W = array([127, 125, 136, 150, 141, 126, 122])
W[0]: 127
W[4]: 141
W[5]: 126

M =
[[142 153 132 126 139 128]
 [129 124 123 131 119 142]
 [113 108 142 120 122 121]
 [141 143 118 132 122 117]
 [146 151 112 117 128 138]
 [112 112 128 132 118 115]
 [133 128 117 140 148 129]
 [123 138 143 142 149 148]
 [144 140 123 142 151 124]
 [121 115 121 122 114 131]]
M[0, 0] -> 142
M[:, 4] -> [139, 119, 122, 122, 128, 118, 148, 149, 151, 114]
M[1, 5] -> 142
M[3, 5] -> 117
M[2, 2] -> 142
M[7, 5] -> 148
M[6, 3] -> 140
M[9, 4] -> 114
M[0, 3] -> 126
M[8, 3] -> 142
M[8, 4] -> 151
M[4, 2] -> 112
M[:, 0] -> [142, 129, 113, 141, 146, 112, 133, 123, 144, 121]
M[7, 4] -> 149
M[1, 3] -> 131
M[2, 5] -> 121
M[3, 2] -> 118
M[6, 1] -> 128
M[4] -> [146, 151, 112, 117, 128, 138]
M[:, 1] -> [153, 124, 108, 143, 151, 112, 128, 138, 140, 115]
M[5, 5] -> 115
M[7, 1] -> 138

X = [[126, 133, 131, 125, 139, 125, 135, 124], [129, 121, 124, 126, 116, 139, 126, 128], [133, 115, 120, 126, 123, 126, 121, 131], [129, 138, 124, 126, 120, 141, 126, 127], [132, 105, 121, 127, 111, 136, 121, 130], [130, 114, 126, 125, 137, 116, 128, 128], [132, 143, 118, 127, 127, 130, 119, 131], [133, 118, 119, 127, 117, 132, 119, 131], [130, 103, 126, 126, 118, 131, 128, 128], [128, 146, 126, 125, 144, 121, 129, 127], [131, 140, 122, 126, 143, 116, 124, 129], [130, 141, 124, 126, 141, 120, 125, 128]]
X[0][0] -> 126
X[4] -> [132, 105, 121, 127, 111, 136, 121, 130]
X[:, 0] -> [126, 129, 133, 129, 132, 130, 132, 133, 130, 128, 131, 130]
X[2][5] -> 126
X[:, 4] -> [139, 116, 123, 120, 111, 137, 127, 117, 118, 144, 143, 141]
X[1][4] -> 116
X[:, 2] -> [131, 124, 120, 124, 121, 126, 118, 119, 126, 126, 122, 124]
X[4][2] -> 121
X[0][5] -> 125
X[7][6] -> 119
X[4][0] -> 132
X[0][1] -> 133
X[7][3] -> 127
X[:, 7] -> [124, 128, 131, 127, 130, 128, 131, 131, 128, 127, 129, 128]
X[3][0] -> 129
X[8][6] -> 128
X[9][0] -> 128
X[7][4] -> 117
X[9][5] -> 121
X[7][2] -> 119
X[4][3] -> 127
X[10][0] -> 131
X[5] -> [130, 114, 126, 125, 137, 116, 128, 128]
X[10][3] -> 126
X[2][1] -> 115
X[:, 3] -> [125, 126, 126, 126, 127, 125, 127, 127, 126, 125, 126, 126]
X[7] -> [133, 118, 119, 127, 117, 132, 119, 131]
X[9][6] -> 129
X[6][0] -> 132
X[5][6] -> 128
X[8][7] -> 128
X[11] -> [130, 141, 124, 126, 141, 120, 125, 128]
X[3][6] -> 126
X[3] -> [129, 138, 124, 126, 120, 141, 126, 127]
X[11][0] -> 130
X[3][7] -> 127

data = [131 124 126 150 134 128]
data[0] -> 131
data[-4] -> 126
data[3] -> 150
